Below is a small trained network, with its code and all its weights. Each question gives an input and a target symbol and asks what happens when units are switched off, that is, made to give their printed mean instead of their output.

import numpy as np


def w(rows, s, z=0):
    codes = np.array(rows[::2]) - 128.0
    scale = np.full(codes.shape[1], s)
    scale[-1] = z or s
    return codes * scale


def norm(h):
    return h / np.sqrt((h * h).mean(-1, keepdims=True) + 1e-5)


def f(y):
    return y / 2 * (1 + np.tanh(0.7978845608 * (y + 0.044715 * y**3)))


def softmax(a):
    e = np.exp(a - a.max(-1, keepdims=True))
    return e / e.sum(-1, keepdims=True)


def log_softmax(a):
    a = a - a.max(-1, keepdims=True)
    return a - np.log(np.exp(a).sum(-1, keepdims=True))


def net(x, mask):
    ids = ['ΛΞβγθπτ'.index(c) for c in x.split()]
    T = len(ids)
    res = E[ids] + P[:T]
    u = 0
    for l in range(2):
        q, k, v = (norm(res) @ M[l].T for M in (Q, K, V))
        z = softmax(np.where(np.tri(T) > 0, q @ k.T / 4**0.5, -1e9)) @ v
        res = res + np.where(mask[u], z, O[l][:, -1]) @ O[l][:, :-1]
        u += 1
        y = f(norm(res) @ A[l][:, :-1].T + A[l][:, -1])
        res = res + np.where(mask[u : u + 16], y, B[l][:, -1]) @ B[l][:, :-1]
        u += 16
    return log_softmax(norm(res)[-1] @ U[:, :-1].T + U[:, -1])


Q, K, V, O, A, B = {}, {}, {}, {}, {}, {}
E = w([
[174,92,71,101,85,114,68,90,124,249,141],'Λ',
[85,141,129,119,142,118,122,75,107,184,191],'Ξ',
[67,158,204,132,172,179,112,175,109,76,183],'β',
[186,115,225,122,100,104,47,160,140,85,140],'γ',
[123,219,153,110,84,84,117,124,196,49,117],'θ',
[219,114,137,158,135,102,99,110,151,117,203],'π',
[185,185,124,57,195,154,103,210,132,166,176],'τ',
],0.019)
P = w([
[130,76,82,175,103,168,189,179,134,176,118],'0',
[134,131,91,64,119,86,71,87,59,41,161],'1',
[89,101,97,43,131,79,79,98,146,85,213],'2',
[168,180,139,131,187,138,120,80,59,105,87],'3',
[99,95,128,98,237,109,114,114,224,128,168],'4',
[177,174,235,110,178,126,209,100,113,180,127],'5',
[91,96,141,114,90,93,162,199,172,158,248],'6',
[133,155,179,192,63,121,194,187,82,184,193],'7',
[93,133,166,198,154,115,34,137,215,181,212],'8',
[143,215,214,202,112,122,89,125,73,224,207],'9',
],0.011)
Q[0] = w([
[70,64,74,108,207,100,40,145,228,104,143],'0.h1',
[187,126,120,69,193,183,130,44,39,84,48],'0.h1',
[133,242,144,177,147,127,1,110,113,181,166],'0.h1',
[136,114,136,101,83,101,193,211,102,164,173],'0.h1',
],0.0075)
K[0] = w([
[57,49,93,48,92,102,94,160,234,97,222],'0.h1',
[140,168,79,118,108,88,91,77,1,43,135],'0.h1',
[111,143,129,229,46,140,129,206,137,156,146],'0.h1',
[109,137,213,197,185,106,149,84,239,173,82],'0.h1',
],0.0074)
V[0] = w([
[58,253,26,7,133,107,147,137,180,226,42],'0.h1',
[228,50,88,68,189,119,102,172,123,219,168],'0.h1',
[162,92,211,53,55,58,14,240,130,159,38],'0.h1',
[238,133,35,160,54,4,157,40,162,75,102],'0.h1',
],0.0074)
O[0] = w([
[102,212,79,111,48,187,83,125,104,160,119,108],'0.h1',
[149,141,110,133,157,42,107,163,26,153,89,254],'0.h1',
[136,85,194,2,69,142,130,163,126,170,39,186],'0.h1',
[107,147,151,194,74,78,131,191,177,181,123,45],'0.h1',
],0.013,0.0047)
A[0] = w([
[62,118,128,92,77,190,126,96,153,151,65,1],'0.n1',
[86,135,90,115,135,57,150,96,125,36,16,16],'0.n2',
[78,97,100,159,181,96,113,114,53,133,89,91],'0.n3',
[148,112,163,108,170,212,118,173,128,168,96,127],'0.n4',
[133,166,136,158,162,78,74,158,147,216,127,201],'0.n5',
[120,77,195,73,105,112,149,156,182,114,94,196],'0.n6',
[67,177,95,120,170,169,92,107,116,179,209,231],'0.n7',
[4,145,173,193,151,127,107,240,86,141,72,108],'0.n8',
[121,109,159,97,145,112,180,33,151,177,240,162],'0.n9',
[163,160,155,108,152,116,52,226,148,58,223,224],'0.n10',
[161,187,174,120,116,110,130,104,109,99,124,167],'0.n11',
[2,88,178,149,180,204,141,210,89,48,94,30],'0.n12',
[196,53,164,161,88,146,109,178,184,144,155,52],'0.n13',
[134,152,137,92,90,86,102,191,184,154,90,110],'0.n14',
[126,225,7,237,127,145,88,125,118,125,180,168],'0.n15',
[198,32,6,160,30,101,120,19,147,251,32,133],'0.n16',
],0.0094,0.006)
B[0] = w([
[120,122,145,100,123,43,142,169,98,115,145,130],'0.n1',
[185,168,167,89,78,159,164,161,228,120,132,130],'0.n2',
[156,69,115,90,167,91,156,59,118,90,112,147],'0.n3',
[147,164,153,114,76,144,170,105,135,118,160,158],'0.n4',
[131,157,164,150,91,68,147,122,124,150,134,199],'0.n5',
[110,106,159,97,126,159,193,86,116,153,138,173],'0.n6',
[138,176,142,132,100,122,164,60,118,97,92,205],'0.n7',
[142,134,104,88,72,106,248,36,114,86,209,136],'0.n8',
[137,128,153,143,86,125,188,107,134,122,86,172],'0.n9',
[148,168,144,105,159,121,193,87,172,144,109,250],'0.n10',
[151,177,157,60,169,106,131,112,168,106,133,169],'0.n11',
[182,136,108,93,81,46,81,124,177,147,86,137],'0.n12',
[93,162,98,131,73,88,167,98,165,116,67,142],'0.n13',
[116,160,130,96,118,65,136,160,91,134,82,168],'0.n14',
[47,144,160,137,146,111,118,100,114,176,80,167],'0.n15',
[146,86,118,116,118,134,112,46,190,143,254,139],'0.n16',
],0.012,0.015)
Q[1] = w([
[112,109,52,122,203,161,53,169,167,182,110],'1.h1',
[116,164,90,181,132,139,118,205,2,99,38],'1.h1',
[130,94,133,117,80,117,82,95,83,74,107],'1.h1',
[157,171,141,90,188,142,145,128,155,179,99],'1.h1',
],0.01)
K[1] = w([
[51,110,169,85,127,54,90,103,167,8,85],'1.h1',
[186,158,255,131,112,120,4,108,149,91,188],'1.h1',
[136,175,154,93,155,172,118,212,209,89,155],'1.h1',
[103,97,128,139,99,118,204,56,107,172,135],'1.h1',
],0.0084)
V[1] = w([
[2,129,203,92,129,128,171,101,28,108,168],'1.h1',
[174,172,93,58,154,180,108,131,184,208,221],'1.h1',
[99,19,110,148,69,127,62,48,146,131,156],'1.h1',
[111,131,152,106,127,97,106,147,177,37,93],'1.h1',
],0.0092)
O[1] = w([
[24,108,131,148,128,212,127,80,31,160,76,230],'1.h1',
[173,122,97,70,100,153,158,77,146,167,124,130],'1.h1',
[104,81,171,110,39,95,113,102,81,4,185,1],'1.h1',
[115,98,131,127,128,132,180,140,202,102,64,95],'1.h1',
],0.013,0.0087)
A[1] = w([
[169,118,136,161,139,164,127,83,195,61,158,193],'1.n1',
[199,135,79,144,189,127,99,129,97,105,167,93],'1.n2',
[130,205,99,138,123,137,144,144,208,109,182,82],'1.n3',
[173,148,108,199,159,63,162,147,127,128,153,3],'1.n4',
[41,85,160,127,84,78,105,119,159,90,139,132],'1.n5',
[142,176,69,98,185,157,90,192,109,147,109,157],'1.n6',
[83,129,136,173,145,164,195,145,168,118,122,156],'1.n7',
[148,143,113,100,97,89,128,214,163,193,113,55],'1.n8',
[208,64,176,179,132,128,156,176,117,134,121,26],'1.n9',
[66,129,139,242,97,169,51,251,126,96,139,33],'1.n10',
[75,166,112,195,131,170,86,144,68,104,157,147],'1.n11',
[134,210,64,86,78,199,64,173,149,140,186,73],'1.n12',
[144,121,91,88,123,200,159,139,177,149,172,115],'1.n13',
[38,164,97,180,60,126,133,128,125,126,86,190],'1.n14',
[169,137,126,195,141,90,135,184,135,109,107,88],'1.n15',
[150,150,103,110,162,206,110,122,184,76,167,82],'1.n16',
],0.012,0.0059)
B[1] = w([
[121,147,127,141,72,104,179,106,112,177,187,181],'1.n1',
[176,194,81,136,130,92,172,125,145,147,131,159],'1.n2',
[179,194,76,155,179,119,158,80,120,116,152,195],'1.n3',
[96,175,99,88,127,137,130,51,155,113,82,178],'1.n4',
[72,89,184,213,111,127,148,106,128,87,170,152],'1.n5',
[121,95,174,131,119,135,205,102,181,98,114,254],'1.n6',
[134,84,198,161,157,180,165,114,177,117,116,238],'1.n7',
[157,117,141,108,114,78,121,152,147,148,82,207],'1.n8',
[117,108,121,63,155,127,104,62,146,143,157,135],'1.n9',
[185,74,78,79,194,123,108,252,202,167,142,125],'1.n10',
[173,79,148,123,85,145,143,203,164,114,132,144],'1.n11',
[217,236,113,96,115,124,171,78,155,240,86,156],'1.n12',
[145,77,145,78,93,105,119,121,152,85,108,171],'1.n13',
[183,145,127,87,133,97,173,70,110,143,104,252],'1.n14',
[112,107,132,110,86,162,47,139,146,129,101,136],'1.n15',
[161,190,104,75,114,98,114,124,158,180,104,138],'1.n16',
],0.014,0.0044)
U = w([
[138,111,122,98,38,88,105,115,77,124,167,46],'Λ',
[3,151,153,188,144,181,104,98,81,125,137,153],'Ξ',
[152,81,103,111,166,209,153,72,174,43,181,149],'β',
[87,32,192,88,121,154,139,172,129,140,112,96],'γ',
[74,177,150,162,2,183,142,147,221,149,101,236],'θ',
[151,105,157,218,184,30,196,183,153,130,165,3],'π',
[164,160,88,82,168,169,87,137,105,172,69,199],'τ',
],0.0077,0.0026)

Each question gives the input, a string of symbols that net reads in full, and the target symbol t.
The units are the heads (4 rows each of Q, K, V and O) and the neurons (one row each of A and B). Each row of codes is followed by its name. A weight is (code - 128) times the scale printed after its matrix; where a second scale follows, it is the last column's (O, A, B and U).
mask holds one flag per unit, layer by layer, with each layer's heads first. A switched-off unit (its flag False) gives its mean, the last column of its rows in O or B, instead of its output. The means were averaged over made-up inputs and are rounded, as every weight is.
A unit's drop is (log p(t) with every unit on - log p(t) with that unit switched off) / (log p(t) with every unit on - log p(t) with every unit switched off).
The circuit of an input: a set's keep is (log p(t) with only the set's units on - log p(t) with every unit switched off) / (log p(t) with every unit on - log p(t) with every unit switched off). Starting from the 12 units with the biggest drops (on a tie, the unit counted first), units are removed one at a time, each time the one whose removal leaves the highest keep (on an exact tie, the one counted first), for as long as the keep stays at least 0.8.
circuit, biggest first: the units of the circuit, biggest drop first
k most important neurons: the k neurons with the biggest drops, biggest first
k most important neurons of layer l: the k neurons of layer l with the biggest drops, biggest first
drop of u: that unit's drop, to one decimal
input π θ γ θ π β Ξ, target π: circuit, biggest first	0.h1
input π τ θ γ, target γ: circuit, biggest first	0.h1, 0.n6
input Λ τ θ τ β π Ξ γ τ Λ, target Λ: 2 most important neurons	0.n16, 1.n7
input Ξ θ τ τ θ τ, target Ξ: circuit, biggest first	0.h1, 1.h1, 0.n15
input τ τ π τ Λ β β, target τ: circuit, biggest first	0.h1, 1.h1
input Λ γ τ θ θ Ξ, target Λ: circuit, biggest first	1.h1, 0.n10
input Λ Ξ τ, target Λ: circuit, biggest first	1.h1, 0.n16, 0.h1
input Ξ Ξ θ, target Ξ: circuit, biggest first	0.h1, 0.n15, 1.h1
input π β θ Λ β θ β β β, target π: circuit, biggest first	0.h1, 0.n12, 1.h1, 1.n1
input β θ β θ, target β: circuit, biggest first	0.h1, 0.n5
input γ θ β, target γ: circuit, biggest first	0.h1, 0.n7, 1.h1
input Λ τ γ β θ, target Λ: circuit, biggest first	1.h1, 0.n16
input Λ Λ π π τ β π, target Λ: circuit, biggest first	1.h1, 0.n16
input π γ β β Ξ, target π: circuit, biggest first	0.h1, 1.h1
input β τ θ γ β π π, target β: circuit, biggest first	0.h1
input Ξ π π, target Ξ: 2 most important neurons	0.n15, 1.n4
input θ Ξ β, target θ: 2 most important neurons of layer 1	1.n1, 1.n16
input Λ π τ τ τ γ, target Λ: 2 most important neurons of layer 1	1.n7, 1.n6
input γ Ξ τ β π π γ, target γ: 2 most important neurons of layer 0	0.n6, 0.n7
input τ π β π τ τ π, target τ: most important neuron	1.n4
input θ π Λ θ τ π, target θ: 2 most important neurons of layer 0	0.n13, 0.n9
input β τ τ Λ, target β: 3 most important neurons of layer 0	0.n16, 0.n3, 0.n14
input Λ θ β, target Λ: 2 most important neurons of layer 0	0.n16, 0.n12
input γ Ξ τ β τ Λ β τ θ π, target γ: drop of 0.h1	1.3
input π β θ, target π: drop of 1.h1	0.1
input γ τ γ β, target γ: drop of 0.n6	0.1
input π τ β θ γ γ θ, target γ: drop of 0.n6	0.2
input β τ τ θ β θ Ξ θ β, target β: most important neuron of layer 0	0.n5
